Here is a tiny trained network, its code and every weight. The questions are about switching its units off for an input and a class, where a switched-off unit gives its printed mean instead of its output.

import numpy as np


def w(rows, s, z=0):
    codes = np.array(rows[::2]) - 128.0
    scale = np.full(codes.shape[1], s)
    scale[-1] = z or s
    return codes * scale


def norm(h):
    return h / np.sqrt((h * h).mean(-1, keepdims=True) + 1e-5)


def f(y):
    return y / 2 * (1 + np.tanh(0.7978845608 * (y + 0.044715 * y**3)))


def log_softmax(a):
    a = a - a.max(-1, keepdims=True)
    return a - np.log(np.exp(a).sum(-1, keepdims=True))


def net(x, mask):
    res = np.array(x, float).reshape(1, 5) / 4 @ E
    u = 0
    for l in range(4):
        y = f(norm(res) @ A[l][:, :-1].T + A[l][:, -1])
        res = res + np.where(mask[u : u + 4], y, B[l][:, -1]) @ B[l][:, :-1]
        u += 4
    return log_softmax(norm(res)[-1] @ U[:, :-1].T + U[:, -1])


A, B = {}, {}
E = w([
[128,129,129,131,129,129],'x0',
[115,113,148,232,101,74],'x1',
[57,28,42,58,143,13],'x2',
[27,149,202,61,2,230],'x3',
[76,5,82,194,186,218],'x4',
],0.0033)
A[0] = w([
[173,42,205,192,63,88,2],'L0N1',
[77,94,133,253,38,23,164],'L0N2',
[149,62,193,80,61,131,26],'L0N3',
[168,209,175,211,150,236,220],'L0N4',
],0.0039,0.00092)
B[0] = w([
[166,96,226,126,95,126,125],'L0N1',
[213,55,111,91,76,132,195],'L0N2',
[51,234,100,219,112,189,119],'L0N3',
[136,41,3,129,109,54,254],'L0N4',
],0.0058,0.0024)
A[1] = w([
[159,146,104,1,150,187,179],'L1N1',
[133,137,92,48,206,169,254],'L1N2',
[211,206,123,219,132,217,67],'L1N3',
[76,131,92,119,165,45,60],'L1N4',
],0.0058,0.00066)
B[1] = w([
[128,85,156,208,66,82,235],'L1N1',
[232,76,141,205,91,91,251],'L1N2',
[66,136,1,24,102,53,204],'L1N3',
[80,147,92,83,138,144,216],'L1N4',
],0.0067,0.0018)
A[2] = w([
[208,196,185,12,99,88,1],'L2N1',
[157,134,36,178,149,92,163],'L2N2',
[111,253,204,78,146,27,128],'L2N3',
[156,244,183,52,134,62,163],'L2N4',
],0.0049,0.0012)
B[2] = w([
[189,42,94,155,109,196,167],'L2N1',
[25,116,225,45,133,173,255],'L2N2',
[145,49,49,140,185,254,177],'L2N3',
[55,29,149,135,207,213,181],'L2N4',
],0.005,0.0032)
A[3] = w([
[217,71,175,142,105,120,207],'L3N1',
[192,142,133,106,255,95,143],'L3N2',
[14,140,198,88,24,236,67],'L3N3',
[131,78,47,78,125,7,252],'L3N4',
],0.0053,0.0017)
B[3] = w([
[219,138,178,221,170,79,174],'L3N1',
[12,253,201,180,203,114,170],'L3N2',
[142,192,152,146,229,54,187],'L3N3',
[133,191,137,87,34,184,254],'L3N4',
],0.0055,0.0066)
U = w([
[56,235,208,132,201,68,196],'0',
[79,115,80,1,20,135,155],'1',
[156,24,145,134,206,213,146],'2',
[216,93,204,166,51,41,1],'3',
],0.0087,0.0011)

Each question gives the input, the list of numbers given to net, and the class t.
The units are the neurons (one row each of A and B). Each row of codes is followed by its name. A weight is (code - 128) times the scale printed after its matrix; where a second scale follows, it is the last column's (A, B and U).
mask holds one flag per neuron, layer by layer. A switched-off neuron (its flag False) gives its mean, the last column of its row in B, instead of its output. The means were averaged over made-up inputs and are rounded, as every weight is.
A unit's drop is (log p(t) with every unit on - log p(t) with that unit switched off) / (log p(t) with every unit on - log p(t) with every unit switched off).
The circuit of an input: a set's keep is (log p(t) with only the set's units on - log p(t) with every unit switched off) / (log p(t) with every unit on - log p(t) with every unit switched off). Starting from the 12 units with the biggest drops (on a tie, the unit counted first), units are removed one at a time, each time the one whose removal leaves the highest keep (on an exact tie, the one counted first), for as long as the keep stays at least 0.8.
circuit, biggest first: the units of the circuit, biggest drop first
most important unit: the unit with the biggest drop
top k neurons in layer l: the k neurons of layer l with the biggest drops, biggest first
drop when u is switched off: that unit's drop, to one decimal
input [-8,-5,-7,1,1], class 1: circuit, biggest first -> L1N3
input [1,-4,7,-7,4], class 0: circuit, biggest first -> L3N2, L0N4, L2N3
input [6,-3,3,4,3], class 0: circuit, biggest first -> L3N3, L0N4
input [6,0,7,-8,7], class 0: circuit, biggest first -> L3N2, L0N4, L2N3, L2N1
input [-4,-1,-7,-7,4], class 0: circuit, biggest first -> L3N2, L2N1
input [-4,2,-3,-2,-3], class 1: top 2 neurons in layer 1 -> L1N2, L1N1
input [-5,3,-3,3,-8], class 2: top 2 neurons in layer 2 -> L2N3, L2N4
input [0,0,2,-5,1], class 0: circuit, biggest first -> L3N2, L0N4
input [0,-7,-6,1,5], class 3: circuit, biggest first -> L1N2, L1N1, L2N4
input [-3,4,5,-5,4], class 0: top 3 neurons in layer 2 -> L2N1, L2N3, L2N4
input [2,7,-7,-2,-7], class 1: top 2 neurons in layer 1 -> L1N3, L1N2
input [-8,5,2,5,1], class 0: top 2 neurons in layer 0 -> L0N3, L0N4
input [-5,-8,6,2,6], class 3: top 3 neurons in layer 1 -> L1N2, L1N1, L1N3
input [0,6,2,7,4], class 0: most important unit -> L3N3
input [-7,7,-1,8,8], class 0: top 3 neurons in layer 2 -> L2N3, L2N1, L2N4
input [4,-7,0,7,-8], class 2: circuit, biggest first -> L2N3, L2N1, L2N4, L3N4
input [-2,6,-7,-8,-1], class 0: top 2 neurons in layer 1 -> L1N1, L1N2
input [6,2,-8,2,8], class 1: top 2 neurons in layer 3 -> L3N1, L3N2
input [0,-7,-7,-2,6], class 1: top 2 neurons in layer 3 -> L3N3, L3N4
input [2,-5,-1,-5,-8], class 2: most important unit -> L2N3
input [7,-6,-2,2,4], class 3: top 2 neurons in layer 1 -> L1N2, L1N1
input [5,1,-2,3,1], class 0: top 2 neurons in layer 1 -> L1N3, L1N2
input [-8,5,0,4,2], class 3: top 2 neurons in layer 2 -> L2N2, L2N4
input [-6,2,-8,-7,4], class 1: top 3 neurons in layer 3 -> L3N4, L3N3, L3N1
input [-7,-2,4,-4,3], class 0: drop when L0N4 is switched off -> 1.3
input [5,-7,4,1,6], class 3: drop when L1N1 is switched off -> 0.3
input [6,-8,-2,3,0], class 3: drop when L2N4 is switched off -> 0.0
